Here is a tiny trained network, its code and every weight. The questions are about switching its units off for an input and a class, where a switched-off unit gives its printed mean instead of its output.

import numpy as np


def w(rows, s, z=0):
    codes = np.array(rows[::2]) - 128.0
    scale = np.full(codes.shape[1], s)
    scale[-1] = z or s
    return codes * scale


def norm(h):
    return h / np.sqrt((h * h).mean(-1, keepdims=True) + 1e-5)


def f(y):
    return np.maximum(y, 0)


def log_softmax(a):
    a = a - a.max(-1, keepdims=True)
    return a - np.log(np.exp(a).sum(-1, keepdims=True))


def net(x, mask):
    res = np.array(x, float).reshape(1, 7) / 4 @ E
    u = 0
    for l in range(4):
        y = f(norm(res) @ A[l][:, :-1].T + A[l][:, -1])
        res = res + np.where(mask[u : u + 7], y, B[l][:, -1]) @ B[l][:, :-1]
        u += 7
    return log_softmax(norm(res)[-1] @ U[:, :-1].T + U[:, -1])


A, B = {}, {}
E = w([
[106,255,226,87,77],'x0',
[126,127,129,129,129],'x1',
[128,128,127,129,125],'x2',
[30,248,95,211,162],'x3',
[198,132,210,226,171],'x4',
[129,128,128,128,129],'x5',
[128,128,129,127,128],'x6',
],0.0099)
A[0] = w([
[64,214,53,131,172,29],'L0N1',
[236,126,205,154,123,3],'L0N2',
[73,113,75,187,138,13],'L0N3',
[102,37,68,136,170,148],'L0N4',
[139,159,79,254,182,102],'L0N5',
[164,145,146,41,39,198],'L0N6',
[201,149,149,194,139,149],'L0N7',
],0.0086,0.0041)
B[0] = w([
[175,223,67,161,69,198],'L0N1',
[240,239,176,109,82,188],'L0N2',
[109,128,65,160,199,155],'L0N3',
[209,155,63,178,98,224],'L0N4',
[95,52,102,160,196,206],'L0N5',
[132,118,131,83,254,253],'L0N6',
[169,112,179,164,167,201],'L0N7',
],0.0076,0.0061)
A[1] = w([
[154,94,148,60,82,92],'L1N1',
[128,149,178,61,121,50],'L1N2',
[91,94,170,2,67,2],'L1N3',
[188,156,155,192,166,126],'L1N4',
[167,160,98,154,130,152],'L1N5',
[75,189,154,208,149,123],'L1N6',
[164,128,89,58,93,93],'L1N7',
],0.0092,0.0051)
B[1] = w([
[63,187,106,205,180,186],'L1N1',
[143,94,194,114,202,178],'L1N2',
[1,93,150,175,201,177],'L1N3',
[102,52,168,122,79,253],'L1N4',
[121,50,204,113,109,216],'L1N5',
[47,157,228,122,105,242],'L1N6',
[112,113,174,94,160,194],'L1N7',
],0.0076,0.0047)
A[2] = w([
[53,192,28,172,87,93],'L2N1',
[131,11,84,92,153,8],'L2N2',
[130,175,183,103,46,205],'L2N3',
[116,191,105,66,133,85],'L2N4',
[86,152,127,130,117,3],'L2N5',
[111,159,177,110,114,111],'L2N6',
[63,162,19,113,137,35],'L2N7',
],0.012,0.004)
B[2] = w([
[254,22,49,147,109,251],'L2N1',
[163,236,111,92,77,253],'L2N2',
[135,150,14,60,88,253],'L2N3',
[149,86,48,119,226,194],'L2N4',
[177,163,134,108,90,151],'L2N5',
[151,191,137,98,121,219],'L2N6',
[133,26,101,150,51,224],'L2N7',
],0.0095,0.0052)
A[3] = w([
[9,212,185,167,85,74],'L3N1',
[116,132,8,82,97,154],'L3N2',
[65,108,134,81,181,85],'L3N3',
[161,87,102,163,116,242],'L3N4',
[66,109,108,184,220,2],'L3N5',
[186,53,134,92,128,119],'L3N6',
[39,129,151,215,187,66],'L3N7',
],0.014,0.0039)
B[3] = w([
[128,46,53,236,67,171],'L3N1',
[181,201,252,124,138,247],'L3N2',
[78,85,84,182,134,160],'L3N3',
[33,89,156,104,128,210],'L3N4',
[114,179,159,9,164,150],'L3N5',
[98,157,53,182,102,204],'L3N6',
[124,127,105,64,160,157],'L3N7',
],0.016,0.011)
U = w([
[208,229,180,68,110,126],'0',
[112,31,83,222,51,7],'1',
[45,84,128,47,249,230],'2',
],0.015,0.0011)

Each question gives the input, the list of numbers given to net, and the class t.
The units are the neurons (one row each of A and B). Each row of codes is followed by its name. A weight is (code - 128) times the scale printed after its matrix; where a second scale follows, it is the last column's (A, B and U).
mask holds one flag per neuron, layer by layer. A switched-off neuron (its flag False) gives its mean, the last column of its row in B, instead of its output. The means were averaged over made-up inputs and are rounded, as every weight is.
A unit's drop is (log p(t) with every unit on - log p(t) with that unit switched off) / (log p(t) with every unit on - log p(t) with every unit switched off).
The circuit of an input: a set's keep is (log p(t) with only the set's units on - log p(t) with every unit switched off) / (log p(t) with every unit on - log p(t) with every unit switched off). Starting from the 12 units with the biggest drops (on a tie, the unit counted first), units are removed one at a time, each time the one whose removal leaves the highest keep (on an exact tie, the one counted first), for as long as the keep stays at least 0.8.
units of the circuit, in order: the units of the circuit, biggest drop first
top k neurons: the k neurons with the biggest drops, biggest first
k most important neurons of layer l: the k neurons of layer l with the biggest drops, biggest first
drop of u: that unit's drop, to one decimal
input [1,5,5,1,7,-2,-1], class 1: units of the circuit, in order => L3N2
input [-7,3,6,-8,-2,-8,-7], class 0: units of the circuit, in order => L2N2; L3N2
input [-6,3,2,-7,0,6,0], class 0: 3 most important neurons of layer 2 => L2N2; L2N1; L2N7
input [0,-2,-4,7,-6,-1,-3], class 1: top 2 neurons => L2N1; L2N7
input [4,2,2,8,2,3,6], class 1: top 2 neurons => L3N1; L1N6
input [-4,-7,-3,6,1,6,3], class 2: top 3 neurons => L0N5; L3N5; L3N1
input [-6,7,-5,0,-5,2,6], class 0: top 3 neurons => L2N2; L3N2; L3N1
input [-5,5,-8,2,1,-8,8], class 2: top 2 neurons => L3N4; L2N3
input [0,-6,2,8,0,-6,1], class 1: top 2 neurons => L0N1; L0N6
input [1,-2,0,6,4,-5,-3], class 1: top 2 neurons => L3N1; L1N6
input [-1,-8,-5,8,-4,-1,-8], class 1: top 2 neurons => L2N1; L2N7
input [1,-7,-4,1,3,-6,-3], class 1: top 2 neurons => L0N6; L3N2
input [8,0,1,4,6,-1,8], class 1: drop of L3N1 => 1.0
input [-2,2,-5,-7,-2,-8,8], class 0: drop of L2N2 => 3.7
input [7,-5,-4,3,8,-3,0], class 1: drop of L2N6 => 0.0
input [-5,-8,-6,-3,0,2,-8], class 0: units of the circuit, in order => L2N2
